The symbols move the items like this.
bb: s>qr, z>rq
cp: s>rj, z>nf
dt: s>rq, z>fb
hs: s>dl, z>qr
ql: s>jd, z>dn
gl: s>rf, z>dp
gd: s>zc, z>md
ns: s>rd, z>rq
bf: s>lm, z>nf
dj: s>pp, z>ql
qs: s>jp, z>jd
rj: s>pg, z>qs
qh: s>hd, z>bg
br: s>tm, z>lg
pp: s>jd, z>md
rd: s>gl, z>rf
hd: s>fb, z>mt
lq: s>lq, z>tm
jd: s>lf, z>lg
lg: s>dn, z>gt
ft: s>tl, z>lm
ll: s>qs, z>sj
dq: s>hs, z>bb
jb: s>ql, z>jc
rq: s>mt, z>rq
sd: s>bg, z>nf
mt: s>bg, z>sd
bc: s>sd, z>dt
ht: s>ht, z>tt
zc: s>ft, z>bf
jt: s>md, z>rj
tt: s>ns, z>rg
dl: s>qf, z>tl
zz: s>hs, z>ft
dn: s>bd, z>rf
md: s>pp, z>pg
lm: s>gd, z>jt
qf: s>br, z>tt
tm: s>ht, z>ns
lf: s>ll, z>dj
nf: s>lf, z>cp
sj: s>pg, z>bd
bg: s>zz, z>zc
pg: s>nf, z>jp
qz: s>lq, z>br
jp: s>cp, z>lf
tl: s>dq, z>bc
rf: s>tt, z>qf
fb: s>qh, z>bg
dp: s>bc, z>hd
gt: s>jc, z>lq
rg: s>gl, z>hs
jc: s>dn, z>lq
qn: s>gt, z>ht
qr: s>tl, z>dp
bd: s>jb, z>gt

The rows follow the links: the fewer symbols apart two items are, the more alike their rows tend to be.

Row, then item:
35 -5 9 -21 -16 15 -15 4 -12 11 32 33 13 25 -11 18 8 21 -27 24 3 -17 -19 -8 -1 25 3 -4 31 -2 2 17 -1 12 -25 7 8 -34 10 24 11 -8 4 7 6; item bg
26 8 18 -26 -5 -1 -5 -11 -4 -6 23 1 11 -6 -5 2 -23 16 -27 -6 -11 -20 -16 18 4 21 8 18 48 3 -2 -4 13 8 -10 -31 13 -46 4 24 7 -9 15 24 -11; item zz
-5 14 -29 -16 -12 -1 -10 6 11 13 -5 -16 -2 -32 -17 5 17 -24 31 -4 -19 17 14 -38 22 -10 2 40 32 17 -24 29 10 -12 5 -13 9 0 6 -1 -12 3 20 3 -27; item jd
0 -3 23 -14 30 -16 16 2 17 -5 18 -18 4 -21 1 -16 -32 9 -8 -18 -17 -14 4 36 -15 -9 14 12 28 19 7 -28 19 5 2 -39 5 -11 -6 28 20 2 13 21 -15; item hs
11 -10 10 -6 -1 25 -18 16 7 24 42 49 -2 22 -13 25 21 13 -22 36 2 -23 -8 -8 -10 -6 -3 -29 6 14 19 10 5 25 -7 18 0 -8 9 24 16 -6 -1 -2 10; item hd
-13 0 4 27 46 -5 8 -9 -11 15 3 -11 -40 42 -3 -2 -17 26 20 1 -7 5 -11 0 5 -3 -28 12 -33 -3 -15 -15 -15 -38 -4 -3 5 5 -2 -9 -12 1 -32 2 -18; item qn
-44 20 -8 24 7 -26 16 -37 7 16 -11 -11 -5 -30 4 13 2 1 25 16 -3 -7 -1 -25 -23 -6 3 28 -18 4 2 -6 1 -21 -17 -9 14 11 -14 -32 -17 -13 29 -13 -22; item dn
39 6 -2 -17 -41 15 -25 -9 -27 -25 -18 4 11 9 10 -3 -4 -11 -31 -15 9 3 -28 5 16 30 10 -5 29 -31 -8 13 -10 9 -4 0 7 -39 1 -1 -13 -16 5 4 15; item bf
-52 12 -4 11 21 -11 2 -34 2 14 -19 -12 -27 -15 20 14 -18 0 36 25 -11 -14 -13 -15 -24 -4 -9 -1 -10 -4 2 -13 2 -28 -11 -11 7 12 -23 -18 -18 -16 12 -17 -19; item bd
5 10 -22 -37 -10 21 -30 40 5 -26 -9 -6 -8 7 11 5 -4 -38 33 -3 -13 26 -5 -9 35 -1 7 -17 31 0 -17 20 5 -8 14 8 -12 18 -10 23 -2 4 2 -4 -5; item qs
18 -31 -8 4 -7 27 15 -11 -3 28 12 29 11 10 -2 0 24 16 -14 14 20 -5 11 7 -20 -7 10 -35 8 19 -14 3 -1 7 -23 19 -20 1 13 29 33 23 -22 -18 22; item dt

Each walk starts at a row. The symbols on each line, taken left to right, move it on to the next item.
Answer with the item's row; about right is enough.
new walk
31 -6 2 -40 -22 24 -7 6 -17 4 19 29 15 24 6 10 7 13 -16 25 14 -6 -13 4 11 20 15 -25 34 -3 -6 17 8 14 -28 23 -12 -15 1 31 18 8 -1 -6 17
z z s z s z 20 10 -25 -38 -25 7 -22 23 1 -10 -4 -6 -1 -5 -1 9 2 -27 30 -5 -12 31 1 -21 33 7 -1 13 45 1 -28 26 14 -12 -3 6 -1 3 4 24 -6 7 7 7 -10
z z s s s z -30 6 -15 -14 6 10 -24 6 -5 -11 -21 -1 -32 6 37 13 -22 -37 38 12 -13 9 -25 -5 5 -10 -5 -34 16 -12 -1 -5 11 -14 0 5 -1 27 -28 17 -17 -12 -3 -16 -8
new walk
-23 13 -26 4 -4 -12 2 -24 9 25 -6 -10 -9 -39 -9 8 11 -8 28 6 -18 4 4 -40 -11 -7 -1 37 19 13 -12 8 4 -24 -14 -16 17 -8 -3 -8 -12 -7 33 -3 -33
z s z z z z z z s 29 -25 -2 -21 -19 27 -1 -7 -12 24 21 38 14 17 -9 11 17 19 -25 27 10 -6 -2 -7 -8 16 11 -25 20 16 -11 14 0 8 -34 27 -14 -15 14 27 20 12 -9 -9 16
z s z z z 23 2 -9 -39 -30 19 -25 20 -16 -32 -10 9 7 24 23 9 -11 -26 -1 1 6 13 -17 4 34 22 13 -22 35 -26 -8 13 0 6 0 23 -8 2 -11 16 -1 1 -3 -2 14
new walk
14 7 -19 -36 -15 17 -28 40 -7 -31 -12 1 -7 21 13 8 -4 -34 19 -3 -6 21 -9 1 36 8 5 -20 31 -13 -12 16 6 4 9 22 -13 16 -11 20 -5 4 2 0 7
s s s z s z s s 0 7 -23 -36 -11 8 -29 29 -3 -18 -8 -1 -13 8 14 15 -11 -35 39 7 -16 24 -13 -11 31 0 2 -7 40 -1 -16 6 9 -12 -3 8 -4 18 -14 27 -8 -6 6 -4 -14
z z s z s s s -46 15 -17 17 11 -14 9 -40 2 20 -14 -14 -18 -36 10 9 -6 6 25 23 -12 -13 -8 -26 -21 -8 -4 18 -6 2 0 -5 5 -25 -17 -15 12 0 -19 -15 -18 -12 17 -14 -19
new walk
30 -3 -1 -2 -32 17 -24 -8 -24 -22 -22 3 7 -3 11 -11 3 -21 -35 -25 1 -7 -23 4 4 22 -1 -8 20 -27 1 14 -18 15 22 -21 15 -42 2 -1 -16 -20 -8 4 5
z z s s z 17 -2 -8 -40 -19 20 -25 29 -13 -34 -13 5 1 27 21 9 -14 -31 7 2 3 16 -15 14 33 17 9 -24 25 -22 -8 8 -1 6 7 23 -13 15 -12 18 -3 6 -6 -6 21
s z s s z z z s z 9 13 -29 -6 -15 2 -9 3 12 19 -1 -9 -7 -32 -18 1 26 -29 22 -12 -22 19 11 -36 7 -10 0 31 32 22 -26 28 7 -17 -1 -19 19 -11 8 9 -11 -1 15 7 -26
new walk
15 -34 -20 3 -15 9 28 -25 -10 19 -11 6 17 -5 7 -21 16 9 -1 -10 21 11 14 11 -16 0 11 -17 -3 12 -28 -8 -11 -8 -28 19 -28 11 13 11 20 35 -18 -23 21
z s s s z z s 33 -2 -7 7 -38 20 -25 -9 -19 -13 -21 9 1 -3 -1 -10 16 -25 -31 -32 1 -11 -19 -2 4 12 -3 -13 15 -24 3 24 -18 19 28 -18 13 -44 5 -4 -14 -24 -8 8 -4
s z s s z z 0 -1 -14 -20 -17 29 -39 32 -3 -35 -21 3 -18 19 24 3 -5 -46 7 -2 -4 10 -11 0 30 -2 -5 -36 13 -18 2 9 -1 9 24 9 -12 10 -16 24 -10 -9 -15 -6 8
new walk
-6 -14 8 -7 36 -10 19 -3 25 3 19 -12 -5 -23 5 -18 -21 8 -6 -14 -10 -22 3 45 -20 -19 15 -20 20 28 2 -25 19 9 10 -38 -15 9 -7 41 17 6 -5 3 -1
s z z z s z z 46 4 6 -10 -38 14 -17 -16 -26 -7 -3 11 16 8 4 2 2 -4 -36 -10 0 -13 -25 -1 8 29 6 3 37 -25 -1 12 -10 12 -1 -10 14 -51 8 3 -10 -16 7 7 1
z z z s z s s s 4 -5 -4 -14 -19 24 -36 36 -3 -34 -22 5 -12 21 22 0 -4 -38 3 -3 -4 12 -12 8 26 3 1 -40 15 -23 2 14 -5 17 29 10 -13 17 -12 17 -4 -10 -17 -5 16
new walk
10 -27 10 -18 13 13 7 4 12 17 23 26 6 0 3 0 -1 14 -16 17 -5 -28 3 27 -21 -16 14 -43 16 21 13 -6 13 21 -7 0 -20 2 -7 48 31 5 -15 -4 22
s s s s z z z s s 22 -4 15 -11 -7 27 -17 17 2 26 39 45 -2 22 -17 28 16 16 -23 36 -1 -21 -10 -17 -6 -2 -10 -18 9 11 13 11 5 14 -14 17 6 -21 6 27 12 -11 -1 7 5
s z s s z s 8 -3 12 -19 24 -13 18 -4 18 -7 18 -14 6 -19 6 -18 -30 14 -7 -15 -16 -23 -2 40 -10 -6 14 -6 42 18 -2 -13 21 13 8 -43 -10 -14 -5 36 16 7 -1 14 -7
new walk
1 0 9 24 -13 -19 19 12 5 8 -4 7 16 -5 3 -5 14 -2 1 -3 32 20 10 -11 -29 -11 -2 -1 -56 -9 28 -24 -14 -1 -15 43 12 18 2 -27 3 -10 17 -11 10
z z z s s z z -4 13 24 10 3 -34 22 13 9 -7 2 -18 32 -12 -19 -5 -6 18 -3 -7 16 15 24 1 1 3 5 41 -37 -3 20 -20 4 -2 -6 16 14 9 10 -39 12 10 26 12 -2
z z s s z s z -40 22 1 16 14 -25 15 -26 10 8 -5 -19 2 -23 -13 11 4 18 20 15 0 -1 17 -22 9 -2 -13 41 -14 1 3 7 8 -17 -1 -10 1 19 1 -47 -11 10 23 5 -9
new walk
4 7 19 -17 25 -32 18 6 22 -9 21 -22 14 -30 -14 -15 -34 14 -6 -21 -12 -10 8 36 -8 -4 11 26 20 19 11 -23 20 8 3 -32 3 -3 0 10 16 4 20 29 -14
s z z z s s z 13 6 15 28 10 -31 25 13 -5 7 10 -8 9 18 -6 -13 3 12 10 -14 24 30 9 -5 -14 -2 -11 23 -54 -6 7 -32 -16 -18 -18 32 22 15 6 -24 2 -5 1 3 -5
s s z s z 6 2 24 18 13 -34 17 27 19 3 21 -6 12 -6 -5 -9 -9 2 3 -19 14 12 4 9 -34 -19 0 6 -45 2 35 -42 0 0 -5 13 26 11 -3 -4 7 -17 18 10 -13
new walk
32 1 13 -19 -21 -5 -8 -15 -15 -11 1 -6 10 -9 11 -6 -16 4 -35 -19 -9 -15 -30 20 6 25 8 8 39 -14 -7 6 0 11 -1 -37 12 -53 1 14 -5 -15 5 18 -6
s s z s s s z 4 -30 -10 -7 18 -5 32 -21 9 11 -3 -16 2 -25 9 -28 -15 13 5 -23 -3 -6 12 36 -18 -16 19 -13 18 29 -20 -16 10 0 -1 -18 -26 12 3 31 26 28 -19 -10 5
z z s s z s z z 16 -8 -10 9 -26 27 -32 15 -8 -22 -24 7 -12 4 7 -9 16 -40 -15 -23 -11 0 -8 1 7 -5 -4 -35 -1 -18 8 23 -15 22 45 -11 -1 -18 0 7 -7 -20 -22 -6 13
